1  6  1  2  4
2  9  1  0  4
→ 0

4198  5616  8530  2641  9223
4727  8112  5429  6996  4742
9485  1472  1545  7004  5240
→ 6996

 33  245    9  367  134  817  136
335  259  165  294  173   59  224
→ 59

-28   17    3  -20    8    5
 26    0   17   27   16   -4
→ 16

0  4  7  1
5  1  1  7
4  4  2  1
→ 1

 23  186  165  154   71
173  117  199   99   34
237  122   56  121   83
→ 99

 117  -745   686  -200  -521   745
 529  -315  -139   539  -747   411
→ -747

889  181  148  956  700  730
791  133  312  881  740  697
→ 740

2076  6695  4692  4275  8260  2076
9979  4029  6569  7131  5792  9979
→ 5792
---
[[-12.5  -1.1   6.1 -10.9  13.2  31.2]
 [-18.1 -70.5 -10.1   5.2 -28.4 -10.0]
 [ 12.7 -24.3  10.8 -10.3  31.8  -9.3]]
5.2

[[ 43.1 -20.8 -18.5 -62.3 -44.3]
 [-28.8 -24.3 -25.1 -32.3 -64.7]]
-25.1

[[ 55.9 -34.6  28.2  10.2 -12.3]
 [ -0.5   2.4  58.0 -63.9 -31.9]
 [ 28.6 -20.0  55.6 -23.7  36.3]]
58.0

[[ 19.5 -68.8  81.0  39.4]
 [  0.7  10.7  45.3  68.6]]
10.7

[[-44.5 -34.6 -57.7 -65.4 -11.3  47.5 -71.8]
 [  5.0  19.7  29.2  17.4  23.9 -19.3  25.9]
 [ 54.7 -32.1  55.4  62.5  28.0 -18.8   7.1]]
23.9

[[22.7 13.6 70.6 23.5  0.5]
 [ 6.5 46.9 22.2  7.3 -1.2]]
22.2

[[  0.0  -2.0   0.3  44.0]
 [ -4.7 -40.7  37.3  11.8]
 [ 27.4  52.4 -56.8 -81.5]]
-40.7
---
0.122,14.097,-17.025,6.275,4.869
11.290,-1.242,-2.119,4.025,9.586
gives 14.097

-15.99,7.83,-8.92,8.84,12.78,-13.86 gives 7.83

-1.07,1.13,1.20,-0.90 gives 1.13

1.69,1.90,1.51,1.74,0.85,-1.08,-0.60 gives 1.90

9.763,-0.127,-13.147,-3.955 gives -0.127

-0.134,0.086,0.141,-0.081 gives 0.086
---
 -99.3   -46.5   -47.1    50.0     0.8   154.7
 -30.5   -85.8  -100.2   -76.0  -126.7    73.8
-> 0.8

 11.463    8.829    6.316   -9.931
 -4.208    7.854   -1.112  -14.779
 -4.352    4.797    1.965  -11.652
-> -1.112

 0.11   0.07  -0.02  -0.10
 0.15   0.10  -0.01  -0.17
-> -0.02

  67.94    60.81   137.24   126.34    -8.93   -18.72
 -54.93     9.49  -189.01    43.99   221.41   170.46
-> -8.93

 1.61   1.92   1.41   1.04   1.28   2.05
 1.26   1.92   2.11  -1.43   1.28   1.09
 0.40   1.92   2.36   1.03   1.28  -0.61
-> 1.28

  66.216   -41.558  -122.866   137.376  -151.638     0.293    94.765
  59.084   -39.793  -105.647    71.660    30.165  -120.097   214.985
-> 0.293

 20.9    3.7   -0.4  -12.7   14.3    3.3
 14.6    1.9    0.4    7.2   10.6    6.0
-> 14.3

-0.025   0.215   0.144   0.123  -0.079   0.208  -0.047
-0.131   0.108   0.002   0.121  -0.041  -0.013   0.204
 0.091   0.066  -0.124   0.041  -0.013   0.162  -0.104
-> -0.013

  5.51    1.53   17.22    0.78
  4.89    8.32  -22.58    7.90
  8.61    7.59  -14.79    7.45
-> -22.58
---
[ 38.8 -12.5  -6.5   0.7  79.1  20.6  54.5] → -6.5
[  9.3 -16.2  36.5 -29.7  62.0] → 36.5
[-24.0 -62.6   1.5  29.9  17.7] → 1.5
[-29.8  22.8 -12.6  62.5 -44.4 -61.5  82.1] → -12.6
[-83.2 -57.8 -37.1 -27.1  37.7  42.7 -20.6] → -37.1
[ 2.3 30.9 64.3 10.2 55.6 -4.3  1.3] → 64.3
[62.7 13.3 43.6 53.9 -8.6] → 43.6
[-48.9  12.9   4.1 -66.0  16.8  52.4] → 4.1
[-73.4 -57.9  -5.4  12.3  71.1] → -5.4
---
[[ -4.3  81.4  -8.2 -24.7  52.7]
 [ 70.1  12.8  31.7  46.1  52.7]
 [ 82.0  11.1  63.1 -10.8  52.7]] → 52.7

[[-39.7  42.0  44.8   7.9  39.1   8.0  40.5]
 [-38.8 -47.4  35.5  63.9  56.4  63.8  56.0]
 [ 45.1 -31.1 -69.2 -52.3 -60.1 -19.4 -43.9]] → 40.5

[[52.6 32.8 22.4 30.3 55.2 -0.9 26.9]
 [62.9 18.4 28.0 24.7 48.6 -2.9 30.0]
 [51.9 25.9 27.3 36.0 42.0  1.7 25.6]] → 26.9

[[-45.2  25.5  -0.8  -5.3  14.8]
 [ 35.5  13.3 -44.9  34.7  -3.1]
 [-17.2  54.4  72.0   8.0 -87.0]] → 14.8

[[ 31.4  34.2  40.5  48.5  32.3  81.5  -2.0]
 [  0.3  47.4 -54.7   2.9 -29.8  23.1 -63.0]
 [-41.7 -69.1   6.5  22.1  -4.0 -16.0  64.9]] → -2.0

[[ -4.8  19.5  37.6 -28.5]
 [-13.0   0.1 -62.5 -15.9]
 [  2.9  18.3   7.0  28.6]] → -28.5
